Below is a small trained network, with its code and all its weights. Each question gives an input and a class and asks what happens when units are switched off, that is, made to give their printed mean instead of their output.

import numpy as np


def w(rows, s, z=0):
    codes = np.array(rows[::2]) - 128.0
    scale = np.full(codes.shape[1], s)
    scale[-1] = z or s
    return codes * scale


def f(y):
    return np.maximum(y, 0)


def log_softmax(a):
    a = a - a.max(-1, keepdims=True)
    return a - np.log(np.exp(a).sum(-1, keepdims=True))


def net(x, mask):
    res = np.array(x, float).reshape(1, 4) / 4 @ E
    y = f(res @ A[0][:, :-1].T + A[0][:, -1])
    res = res + np.where(mask, y, B[0][:, -1]) @ B[0][:, :-1]
    return log_softmax(res[-1] @ U[:, :-1].T + U[:, -1])


A, B = {}, {}
E = w([
[170,142,179,177,136,37,120,185],'x0',
[88,118,59,107,123,63,27,115],'x1',
[175,179,21,191,108,168,124,203],'x2',
[196,190,87,68,247,114,190,97],'x3',
],0.012)
A[0] = w([
[140,143,168,129,114,64,126,120,252],'neuron 1',
[123,154,15,178,150,147,147,179,129],'neuron 2',
[139,74,180,102,127,78,159,86,103],'neuron 3',
[116,114,193,100,137,107,141,45,104],'neuron 4',
[51,104,104,153,92,148,159,116,120],'neuron 5',
[93,95,141,139,58,118,119,143,106],'neuron 6',
[226,180,123,74,107,147,155,73,110],'neuron 7',
[154,116,153,157,116,75,134,189,103],'neuron 8',
[85,79,147,148,92,144,113,137,92],'neuron 9',
[188,69,147,157,77,153,77,107,106],'neuron 10',
[118,26,164,92,128,129,105,109,149],'neuron 11',
[143,133,58,174,148,191,80,164,91],'neuron 12',
[96,121,134,119,154,180,121,93,163],'neuron 13',
[166,134,218,126,130,198,199,168,148],'neuron 14',
[183,73,165,186,71,103,99,150,126],'neuron 15',
[171,182,107,154,77,178,117,156,99],'neuron 16',
[150,203,113,141,212,142,180,79,103],'neuron 17',
[123,153,92,108,170,93,120,113,113],'neuron 18',
[111,164,50,137,96,70,53,63,100],'neuron 19',
[164,169,62,189,148,158,139,189,99],'neuron 20',
[74,92,133,147,62,232,71,107,171],'neuron 21',
[187,147,214,160,105,219,167,138,101],'neuron 22',
[109,101,213,85,124,145,107,21,130],'neuron 23',
[96,117,109,117,132,254,99,79,112],'neuron 24',
[120,125,106,96,143,210,95,141,113],'neuron 25',
[185,165,91,62,219,80,142,132,112],'neuron 26',
[127,55,177,6,167,124,81,144,140],'neuron 27',
[140,185,112,94,107,133,59,143,142],'neuron 28',
[86,115,135,189,91,120,85,148,147],'neuron 29',
[156,90,57,175,136,111,136,157,127],'neuron 30',
[106,83,156,194,49,172,133,110,119],'neuron 31',
[147,122,171,137,147,71,104,220,102],'neuron 32',
[141,160,177,165,88,202,201,111,97],'neuron 33',
[144,180,99,127,80,170,148,147,169],'neuron 34',
[81,108,81,88,104,189,150,90,121],'neuron 35',
[138,41,127,155,82,145,113,152,114],'neuron 36',
[129,75,95,73,102,251,118,88,116],'neuron 37',
[81,145,171,80,84,75,166,149,118],'neuron 38',
[181,135,174,172,127,72,106,165,135],'neuron 39',
[116,123,87,77,121,72,23,117,141],'neuron 40',
[119,104,114,145,98,166,119,175,133],'neuron 41',
[140,153,186,236,165,26,150,147,100],'neuron 42',
[90,162,194,65,115,100,129,94,93],'neuron 43',
[125,129,65,212,80,152,121,159,147],'neuron 44',
[137,143,84,86,145,135,166,80,142],'neuron 45',
[142,95,100,140,119,151,140,209,92],'neuron 46',
[155,143,128,109,71,149,193,169,110],'neuron 47',
],0.011,0.015)
B[0] = w([
[184,217,175,139,107,150,205,117,253],'neuron 1',
[133,105,199,104,107,205,155,149,212],'neuron 2',
[151,62,173,111,84,212,106,182,177],'neuron 3',
[92,67,158,154,95,212,132,135,185],'neuron 4',
[156,127,64,125,235,62,175,162,167],'neuron 5',
[81,106,146,109,175,115,169,162,182],'neuron 6',
[93,104,98,102,168,90,140,149,178],'neuron 7',
[139,121,107,207,163,102,112,111,174],'neuron 8',
[90,87,135,126,168,136,148,182,170],'neuron 9',
[63,115,118,100,174,111,137,204,165],'neuron 10',
[150,139,170,123,89,175,135,147,196],'neuron 11',
[132,69,190,148,104,180,114,147,180],'neuron 12',
[158,174,135,188,122,149,157,153,175],'neuron 13',
[75,254,121,116,98,134,71,177,208],'neuron 14',
[105,136,83,153,208,88,181,127,199],'neuron 15',
[129,50,192,95,79,171,126,122,173],'neuron 16',
[109,96,98,77,170,69,126,154,201],'neuron 17',
[84,131,80,54,172,83,138,200,169],'neuron 18',
[75,171,58,121,63,140,41,162,196],'neuron 19',
[146,66,188,108,108,178,147,150,199],'neuron 20',
[144,159,116,106,155,74,192,161,233],'neuron 21',
[31,171,24,137,45,128,30,164,187],'neuron 22',
[126,89,174,130,85,187,167,142,212],'neuron 23',
[209,126,43,205,150,113,69,86,183],'neuron 24',
[164,118,112,187,145,120,122,110,159],'neuron 25',
[87,89,88,76,209,107,162,211,224],'neuron 26',
[134,113,161,168,76,216,164,163,203],'neuron 27',
[126,183,127,104,68,190,118,137,171],'neuron 28',
[123,133,138,94,157,71,184,156,208],'neuron 29',
[143,114,190,139,112,188,136,139,176],'neuron 30',
[105,128,81,53,201,81,176,172,200],'neuron 31',
[197,88,57,166,139,115,101,123,184],'neuron 32',
[53,172,106,133,107,95,24,143,178],'neuron 33',
[144,141,197,102,65,197,166,85,191],'neuron 34',
[221,116,32,227,130,69,129,97,178],'neuron 35',
[112,123,113,122,163,89,139,170,179],'neuron 36',
[189,128,52,243,137,110,104,96,191],'neuron 37',
[155,84,130,127,114,175,159,144,164],'neuron 38',
[191,132,79,203,138,82,114,90,198],'neuron 39',
[55,245,117,117,61,111,41,128,221],'neuron 40',
[131,118,154,106,160,126,168,152,172],'neuron 41',
[199,89,23,239,116,107,99,122,206],'neuron 42',
[122,60,147,124,122,130,90,120,172],'neuron 43',
[117,116,189,124,116,182,177,123,211],'neuron 44',
[146,133,96,103,171,69,210,137,185],'neuron 45',
[110,79,136,151,129,175,128,148,157],'neuron 46',
[114,150,144,105,86,136,65,190,159],'neuron 47',
],0.0071,0.017)
U = w([
[85,120,119,76,193,99,184,160,103],'0',
[123,82,170,115,77,195,149,132,99],'1',
[49,216,113,108,75,131,51,141,131],'2',
[197,128,97,182,142,109,129,110,120],'3',
[165,249,163,97,116,138,223,101,248],'4',
[117,142,144,104,123,106,112,83,104],'5',
],0.015,0.011)

Each question gives the input, the list of numbers given to net, and the class t.
The units are the neurons (one row each of A and B). Each row of codes is followed by its name. A weight is (code - 128) times the scale printed after its matrix; where a second scale follows, it is the last column's (A, B and U).
mask holds one flag per neuron, in row order. A switched-off neuron (its flag False) gives its mean, the last column of its row in B, instead of its output. The means were averaged over made-up inputs and are rounded, as every weight is.
A unit's drop is (log p(t) with every unit on - log p(t) with that unit switched off) / (log p(t) with every unit on - log p(t) with every unit switched off).
The circuit of an input: a set's keep is (log p(t) with only the set's units on - log p(t) with every unit switched off) / (log p(t) with every unit on - log p(t) with every unit switched off). Starting from the 12 units with the biggest drops (on a tie, the unit counted first), units are removed one at a time, each time the one whose removal leaves the highest keep (on an exact tie, the one counted first), for as long as the keep stays at least 0.8.
units of the circuit, in order: the units of the circuit, biggest drop first
most important unit: the unit with the biggest drop
top k neurons: the k neurons with the biggest drops, biggest first
drop when u is switched off: that unit's drop, to one decimal
input [5,7,-5,5], class 2: most important unit	neuron 40
input [-1,1,-3,-1], class 4: units of the circuit, in order	(neuron 22; neuron 26)
input [-1,0,-8,-8], class 0: top 2 neurons	(neuron 31; neuron 21)
input [6,-8,-3,-2], class 2: top 2 neurons	(neuron 14; neuron 22)
input [5,-6,-5,-6], class 0: top 2 neurons	(neuron 31; neuron 40)
input [1,-8,4,-6], class 2: top 3 neurons	(neuron 22; neuron 14; neuron 33)
input [2,-3,3,5], class 0: top 2 neurons	(neuron 26; neuron 17)
input [-3,-3,-4,1], class 1: top 2 neurons	(neuron 4; neuron 23)
input [7,7,-2,1], class 2: top 2 neurons	(neuron 40; neuron 19)
input [7,-6,-2,-6], class 3: top 2 neurons	(neuron 42; neuron 39)
input [-8,-8,-1,4], class 2: top 3 neurons	(neuron 14; neuron 22; neuron 33)
input [4,-1,4,3], class 1: top 2 neurons	(neuron 20; neuron 21)
input [-4,1,-4,3], class 1: top 2 neurons	(neuron 23; neuron 42)
input [-5,-6,2,-7], class 0: units of the circuit, in order	(neuron 31)
input [-6,8,-3,2], class 2: drop when neuron 40 is switched off	0.9
input [-1,-6,-4,-2], class 2: drop when neuron 14 is switched off	0.2
input [-4,-4,-3,2], class 2: drop when neuron 14 is switched off	0.5
input [-2,4,8,-7], class 1: drop when neuron 28 is switched off	0.2
